Below is a small trained network, with its code and all its weights. Each question gives an input and a class and asks what happens when units are switched off, that is, made to give their printed mean instead of their output.

import numpy as np


def w(rows, s, z=0):
    codes = np.array(rows[::2]) - 128.0
    scale = np.full(codes.shape[1], s)
    scale[-1] = z or s
    return codes * scale


def f(y):
    return np.maximum(y, 0)


def log_softmax(a):
    a = a - a.max(-1, keepdims=True)
    return a - np.log(np.exp(a).sum(-1, keepdims=True))


def net(x, mask):
    res = np.array(x, float).reshape(1, 7) / 4 @ E
    y = f(res @ A[0][:, :-1].T + A[0][:, -1])
    res = res + np.where(mask, y, B[0][:, -1]) @ B[0][:, :-1]
    return log_softmax(res[-1] @ U[:, :-1].T + U[:, -1])


A, B = {}, {}
E = w([
[46,133,117,196,170,114,118,44],'x0',
[126,125,138,147,121,123,122,141],'x1',
[116,109,110,76,183,42,137,208],'x2',
[126,143,9,128,43,87,118,122],'x3',
[148,120,101,122,148,138,119,122],'x4',
[124,139,113,111,136,142,141,122],'x5',
[106,137,151,123,112,121,144,126],'x6',
],0.013)
A[0] = w([
[184,104,146,91,120,75,129,120,141],'N1',
[139,107,83,85,90,81,117,179,107],'N2',
[116,150,35,117,32,70,90,159,154],'N3',
[136,104,137,153,141,121,97,135,133],'N4',
[169,143,200,58,177,122,140,210,131],'N5',
[109,122,218,203,182,214,109,24,203],'N6',
[165,141,92,74,83,55,156,221,90],'N7',
[128,98,52,89,61,79,152,129,108],'N8',
[244,130,177,86,9,247,119,139,238],'N9',
[102,126,26,171,31,92,122,67,111],'N10',
[137,116,187,100,192,134,134,169,221],'N11',
[83,143,78,193,83,164,110,55,109],'N12',
[55,120,112,123,187,55,111,126,3],'N13',
[87,135,145,133,201,123,104,99,78],'N14',
[34,127,86,148,235,33,128,155,4],'N15',
[135,152,121,79,124,117,105,163,131],'N16',
[152,115,159,132,116,174,144,150,230],'N17',
],0.013,0.0048)
B[0] = w([
[115,110,126,99,125,171,133,159,168],'N1',
[126,64,125,142,122,182,186,167,196],'N2',
[121,99,92,167,60,150,211,106,225],'N3',
[132,127,134,97,151,167,143,132,142],'N4',
[146,89,140,99,169,146,6,172,231],'N5',
[6,117,95,203,247,119,187,158,249],'N6',
[114,65,64,180,129,211,161,167,229],'N7',
[95,106,136,185,79,112,188,115,199],'N8',
[208,241,215,123,134,71,226,91,251],'N9',
[143,128,98,65,26,100,54,79,217],'N10',
[179,111,151,97,171,146,67,170,209],'N11',
[75,114,99,115,52,90,72,66,202],'N12',
[182,191,173,149,101,96,142,94,176],'N13',
[99,151,166,140,148,136,184,148,171],'N14',
[207,223,174,102,137,115,218,111,208],'N15',
[111,75,151,148,138,143,137,156,169],'N16',
[165,151,117,125,173,143,135,162,175],'N17',
],0.018,0.021)
U = w([
[150,191,245,104,253,113,134,100,252],'0',
[5,16,91,214,181,193,183,105,114],'1',
[186,138,162,123,61,114,207,27,112],'2',
[29,77,86,70,101,79,13,3,26],'3',
[151,25,166,46,193,214,13,148,93],'4',
],0.0062,0.0027)

Each question gives the input, the list of numbers given to net, and the class t.
The units are the neurons (one row each of A and B). Each row of codes is followed by its name. A weight is (code - 128) times the scale printed after its matrix; where a second scale follows, it is the last column's (A, B and U).
mask holds one flag per neuron, in row order. A switched-off neuron (its flag False) gives its mean, the last column of its row in B, instead of its output. The means were averaged over made-up inputs and are rounded, as every weight is.
A unit's drop is (log p(t) with every unit on - log p(t) with that unit switched off) / (log p(t) with every unit on - log p(t) with every unit switched off).
The circuit of an input: a set's keep is (log p(t) with only the set's units on - log p(t) with every unit switched off) / (log p(t) with every unit on - log p(t) with every unit switched off). Starting from the 12 units with the biggest drops (on a tie, the unit counted first), units are removed one at a time, each time the one whose removal leaves the highest keep (on an exact tie, the one counted first), for as long as the keep stays at least 0.8.
units of the circuit, in order: the units of the circuit, biggest drop first
k most important neurons: the k neurons with the biggest drops, biggest first
drop of u: that unit's drop, to one decimal
input [-5,8,1,2,0,3,-1], class 1: 2 most important neurons	N7, N15
input [-4,-8,6,0,-2,-6,5], class 4: units of the circuit, in order	N5
input [3,3,4,1,4,1,-7], class 2: 2 most important neurons	N6, N5
input [7,1,2,1,-1,1,6], class 2: 4 most important neurons	N5, N15, N11, N12
input [-8,2,1,-1,-2,-8,7], class 4: 4 most important neurons	N5, N7, N15, N6
input [-4,-5,0,-5,-5,2,-8], class 0: 3 most important neurons	N9, N7, N10
input [0,-7,5,-7,-4,-7,-6], class 4: 3 most important neurons	N9, N5, N11
input [-3,-1,1,3,-3,8,8], class 1: 3 most important neurons	N15, N7, N13
input [8,-6,7,1,-4,5,-5], class 2: 2 most important neurons	N6, N5
input [-1,-4,2,-5,-4,-2,2], class 4: drop of N9	0.3
input [-5,-5,-2,-2,8,-4,2], class 0: drop of N9	0.6
input [-7,-6,4,-1,-5,-8,0], class 4: drop of N5	0.1
